Here is a tiny trained network, its code and every weight. The questions are about switching its units off for an input and a target symbol, where a switched-off unit gives its printed mean instead of its output.

import numpy as np


def w(rows, s, z=0):
    codes = np.array(rows[::2]) - 128.0
    scale = np.full(codes.shape[1], s)
    scale[-1] = z or s
    return codes * scale


def norm(h):
    return h / np.sqrt((h * h).mean(-1, keepdims=True) + 1e-5)


def f(y):
    return np.maximum(y, 0)


def softmax(a):
    e = np.exp(a - a.max(-1, keepdims=True))
    return e / e.sum(-1, keepdims=True)


def log_softmax(a):
    a = a - a.max(-1, keepdims=True)
    return a - np.log(np.exp(a).sum(-1, keepdims=True))


def net(x, mask):
    ids = ['αβγεζηθλπστφψω'.index(c) for c in x.split()]
    T = len(ids)
    res = E[ids] + P[:T]
    u = 0
    for l in range(3):
        q, k, v = (norm(res) @ M[l].T for M in (Q, K, V))
        z = softmax(np.where(np.tri(T) > 0, q @ k.T / 4**0.5, -1e9)) @ v
        res = res + np.where(mask[u], z, O[l][:, -1]) @ O[l][:, :-1]
        u += 1
        y = f(norm(res) @ A[l][:, :-1].T + A[l][:, -1])
        res = res + np.where(mask[u : u + 4], y, B[l][:, -1]) @ B[l][:, :-1]
        u += 4
    return log_softmax(norm(res)[-1] @ U[:, :-1].T + U[:, -1])


Q, K, V, O, A, B = {}, {}, {}, {}, {}, {}
E = w([
[85,171,129,42,145,131,125,180],'α',
[104,103,152,130,72,187,95,139],'β',
[152,132,123,163,128,152,169,130],'γ',
[137,117,75,71,115,94,123,139],'ε',
[141,164,136,111,135,131,93,72],'ζ',
[165,159,152,153,151,110,92,103],'η',
[144,68,174,16,98,134,140,167],'θ',
[135,121,188,142,144,94,84,148],'λ',
[215,82,105,143,19,182,139,103],'π',
[90,121,119,145,101,64,162,191],'σ',
[59,168,133,150,124,129,126,191],'τ',
[89,198,106,57,123,187,59,32],'φ',
[239,124,104,96,152,109,132,138],'ψ',
[77,34,204,250,147,188,129,107],'ω',
],0.023)
P = w([
[93,196,117,129,1,148,133,88],'0',
[106,183,129,81,54,147,125,100],'1',
[117,183,160,87,105,121,119,66],'2',
[136,174,145,98,154,129,135,114],'3',
[154,166,140,109,187,132,144,134],'4',
[139,177,197,106,226,109,108,50],'5',
[145,171,184,122,242,120,131,96],'6',
],0.0077)
Q[0] = w([
[81,13,167,246,126,93,105,138],'0.h1',
[54,156,166,26,169,146,91,221],'0.h1',
[40,144,139,224,146,133,184,173],'0.h1',
[87,46,75,53,81,2,140,184],'0.h1',
],0.0084)
K[0] = w([
[71,2,234,210,94,112,98,127],'0.h1',
[103,192,202,32,43,168,139,151],'0.h1',
[67,180,122,195,135,135,143,197],'0.h1',
[115,50,55,118,90,30,166,159],'0.h1',
],0.0072)
V[0] = w([
[126,106,76,73,153,218,152,153],'0.h1',
[135,154,131,94,141,217,122,23],'0.h1',
[120,2,132,91,151,69,96,34],'0.h1',
[149,102,136,165,208,96,101,103],'0.h1',
],0.0063)
O[0] = w([
[61,126,185,85,44,194,84,74,3],'0.h1',
[101,186,103,90,110,186,163,142,251],'0.h1',
[142,55,119,155,105,162,118,202,46],'0.h1',
[112,40,62,85,2,155,100,88,80],'0.h1',
],0.0082,0.0024)
A[0] = w([
[198,123,188,131,150,94,96,81,2],'0.n1',
[178,116,151,85,123,177,155,115,34],'0.n2',
[1,147,112,120,78,111,132,152,235],'0.n3',
[133,153,150,76,113,82,58,126,187],'0.n4',
],0.009,0.00075)
B[0] = w([
[99,174,20,102,114,140,153,236,239],'0.n1',
[117,116,157,106,153,2,108,207,182],'0.n2',
[124,81,76,126,122,58,45,101,187],'0.n3',
[167,78,150,193,122,189,211,201,253],'0.n4',
],0.0078,0.0059)
Q[1] = w([
[149,54,94,139,119,32,101,167],'1.h1',
[101,37,125,176,124,145,66,73],'1.h1',
[127,25,195,125,201,125,93,146],'1.h1',
[201,173,95,2,211,77,201,151],'1.h1',
],0.0095)
K[1] = w([
[132,118,92,43,162,76,102,50],'1.h1',
[72,106,107,181,71,58,45,90],'1.h1',
[168,2,230,147,111,118,94,83],'1.h1',
[168,113,100,79,196,133,240,182],'1.h1',
],0.0079)
V[1] = w([
[78,210,3,170,116,200,141,190],'1.h1',
[141,97,101,203,252,125,164,173],'1.h1',
[131,202,165,104,90,31,210,111],'1.h1',
[117,173,171,181,141,174,96,162],'1.h1',
],0.0052)
O[1] = w([
[160,124,124,182,119,166,96,109,252],'1.h1',
[73,136,128,168,180,155,153,146,189],'1.h1',
[120,2,171,156,255,101,133,76,203],'1.h1',
[116,89,196,139,124,149,87,127,161],'1.h1',
],0.0078,0.0046)
A[1] = w([
[50,105,51,74,155,1,13,179,53],'1.n1',
[135,102,148,171,142,90,68,234,255],'1.n2',
[102,116,2,91,167,244,70,35,38],'1.n3',
[134,164,216,165,137,134,8,188,216],'1.n4',
],0.0064,0.0019)
B[1] = w([
[160,27,123,94,161,162,166,8,181],'1.n1',
[15,212,169,138,96,99,183,18,254],'1.n2',
[111,159,244,101,143,81,58,168,163],'1.n3',
[95,189,2,197,102,31,84,143,221],'1.n4',
],0.0086,0.0074)
Q[2] = w([
[96,173,46,2,185,118,163,200],'2.h1',
[165,134,174,90,211,87,184,155],'2.h1',
[92,118,132,78,78,87,112,179],'2.h1',
[62,228,142,165,183,118,97,165],'2.h1',
],0.0099)
K[2] = w([
[105,144,95,1,207,160,163,178],'2.h1',
[153,85,157,59,230,203,179,118],'2.h1',
[145,184,106,105,96,70,141,210],'2.h1',
[80,244,136,131,214,178,121,232],'2.h1',
],0.0092)
V[2] = w([
[229,37,213,133,88,115,150,218],'2.h1',
[126,36,184,150,99,50,33,198],'2.h1',
[93,172,223,134,160,221,110,164],'2.h1',
[43,4,158,177,155,204,123,92],'2.h1',
],0.0049)
O[2] = w([
[99,254,172,156,151,87,94,53,2],'2.h1',
[123,88,139,103,100,98,87,124,65],'2.h1',
[136,71,157,153,186,128,90,118,135],'2.h1',
[102,129,153,118,92,178,164,116,68],'2.h1',
],0.011,0.0062)
A[2] = w([
[52,147,253,32,94,225,145,82,178],'2.n1',
[224,86,132,76,231,61,99,138,199],'2.n2',
[141,114,62,169,138,146,159,117,5],'2.n3',
[84,105,187,209,129,86,167,132,195],'2.n4',
],0.0067,0.0016)
B[2] = w([
[159,149,34,107,103,206,114,127,180],'2.n1',
[137,71,188,211,180,112,99,213,254],'2.n2',
[53,134,123,96,180,157,39,27,194],'2.n3',
[197,162,247,23,108,254,69,174,251],'2.n4',
],0.0078,0.005)
U = w([
[105,7,71,93,141,131,141,150,130],'α',
[107,101,80,147,41,66,95,137,126],'β',
[177,156,171,134,189,186,175,77,95],'γ',
[124,128,60,99,114,135,221,79,231],'ε',
[192,97,175,189,130,94,55,154,75],'ζ',
[166,151,25,195,165,157,121,111,110],'η',
[138,158,187,35,119,93,142,153,89],'θ',
[80,206,153,165,118,126,165,193,148],'λ',
[179,195,155,149,96,97,134,83,254],'π',
[116,74,180,177,122,49,220,82,150],'σ',
[44,121,105,154,165,91,102,34,140],'τ',
[128,169,102,68,155,166,53,111,87],'φ',
[212,171,85,94,180,40,181,131,19],'ψ',
[95,81,148,186,69,176,140,129,163],'ω',
],0.013,0.0044)

Each question gives the input, a string of symbols that net reads in full, and the target symbol t.
The units are the heads (4 rows each of Q, K, V and O) and the neurons (one row each of A and B). Each row of codes is followed by its name. A weight is (code - 128) times the scale printed after its matrix; where a second scale follows, it is the last column's (O, A, B and U).
mask holds one flag per unit, layer by layer, with each layer's heads first. A switched-off unit (its flag False) gives its mean, the last column of its rows in O or B, instead of its output. The means were averaged over made-up inputs and are rounded, as every weight is.
A unit's drop is (log p(t) with every unit on - log p(t) with that unit switched off) / (log p(t) with every unit on - log p(t) with every unit switched off).
The circuit of an input: a set's keep is (log p(t) with only the set's units on - log p(t) with every unit switched off) / (log p(t) with every unit on - log p(t) with every unit switched off). Starting from the 12 units with the biggest drops (on a tie, the unit counted first), units are removed one at a time, each time the one whose removal leaves the highest keep (on an exact tie, the one counted first), for as long as the keep stays at least 0.8.
units of the circuit, in order: the units of the circuit, biggest drop first
most important unit: the unit with the biggest drop
top k neurons: the k neurons with the biggest drops, biggest first
top k neurons in layer l: the k neurons of layer l with the biggest drops, biggest first
drop of u: that unit's drop, to one decimal
input ω β η τ, target τ: top 2 neurons -> [0.n3, 1.n1]
input λ λ λ φ θ, target θ: units of the circuit, in order -> [2.h1]
input λ α λ, target α: units of the circuit, in order -> [0.n1, 1.n1]
input λ λ σ, target σ: units of the circuit, in order -> [0.h1, 1.n1]
input ζ α σ π λ, target λ: top 3 neurons -> [0.n3, 1.n2, 0.n1]
input σ β π, target π: units of the circuit, in order -> [2.h1, 0.n2]
input γ τ σ α λ η, target η: units of the circuit, in order -> [0.n1, 0.h1]
input τ α λ, target λ: top 3 neurons -> [0.n4, 0.n3, 1.n2]
input ε ψ γ ψ ψ α, target α: units of the circuit, in order -> [2.h1, 1.n1]
input ψ η ζ ε α β η, target η: top 3 neurons -> [0.n1, 0.n3, 2.n4]
input α ω φ λ ζ α γ, target γ: units of the circuit, in order -> [1.n4, 2.n4]
input λ λ ψ φ λ θ β, target β: top 3 neurons -> [1.n4, 0.n1, 0.n4]
input ε σ λ ψ ζ ζ, target ζ: units of the circuit, in order -> [1.n2, 2.n2]
input ψ η θ θ, target θ: units of the circuit, in order -> [2.h1]
input ψ ω λ φ η ψ π, target π: top 2 neurons -> [1.n4, 0.n2]
input π γ α ω λ τ, target τ: top 2 neurons -> [0.n3, 1.n4]
input α α α η ε, target ε: top 2 neurons -> [1.n4, 0.n1]
input η φ ψ σ ω ζ, target ζ: top 2 neurons in layer 1 -> [1.n3, 1.n2]
input ψ λ α α λ, target α: top 3 neurons -> [0.n1, 0.n3, 1.n3]
input γ φ γ α, target α: most important unit -> 0.n3
input θ λ γ, target γ: drop of 1.n4 -> 0.3
input σ θ τ η φ λ ε, target ε: drop of 0.h1 -> 0.7
input λ ε θ η ζ λ σ, target σ: drop of 0.n2 -> 0.0
input τ λ ω λ η β, target β: drop of 1.n4 -> 0.1
